Read these off the row that follows.
1) Which number is the entry just left of 61.8?
2) Which number is the entry just right of the smallest entry?
[24.5, 61.8, 112.2, -129.3, -106.7, 5.5]
1) 24.5
2) -106.7

M =
[[-1.38, -0.42, +0.38, +1.21, +1.14, +2.84, -1.26, +1.10],
 [+0.71, -2.84, -1.34, -0.07, -0.05, -2.83, -5.40, -0.52],
 [+2.72, -2.15, -4.29, +3.60, -3.99, -2.22, -2.93, -1.54],
 [+0.18, -1.09, -2.43, +4.47, +1.59, +1.55, -2.34, -2.44],
 [-0.19, -1.80, +0.41, +0.76, +1.88, +2.14, -2.31, +0.58],
 [+1.04, -0.66, -2.15, +0.18, -2.65, -3.51, -4.82, +0.20]]
Give the first entry, reading row by row.
A: -1.38
The entry in the bottom-right corner is +0.20
Give the smallest entry in the last row.
A: -4.82
The top entry of the column that holds the smallest entry -> -1.26
The entry directly below the largest entry is +0.76
The smallest entry in the last column -> -2.44
Give the entry directly above +1.88.
A: +1.59
The entry directly above -0.07 is +1.21
The top-right entry is +1.10
Give the 3rd-last entry, reading row by row.
A: -3.51
The entry just left of -0.07: -1.34
The entry just right of the smallest entry: -0.52
The entry directly above -0.05 -> +1.14
Give the entry just left of the smallest entry.
A: -2.83
Give the entry in the bottom-left corner.
A: +1.04
Give the entry just right of -1.34.
A: -0.07
Give the smallest entry.
A: -5.40
Give the entry directly below -2.84.
A: -2.15
The entry just left of the largest entry: -2.43
Give the bottom entry of the column that holds the largest entry.
A: +0.18
Give the 3rd largest entry.
A: +2.84
The entry just left of -2.43 -> -1.09
Give the 2nd entry, reading row by row.
A: -0.42
The largest entry in the first column -> +2.72
The entry just left of +1.59 is +4.47
Give the third entry on the main diagonal.
A: -4.29
The entry directly above +1.55: -2.22
The 4th-last entry, reading row by row: -2.65
The entry directly above +1.04: -0.19

Questions about the row below.
1) The median of all entries?
2) The entry just right of -18.697?
3) The entry just right of -94.738?
4) The minimum?
[117.438 -18.697  17.973 -94.738 -47.604]
1) -18.697
2) 17.973
3) -47.604
4) -94.738
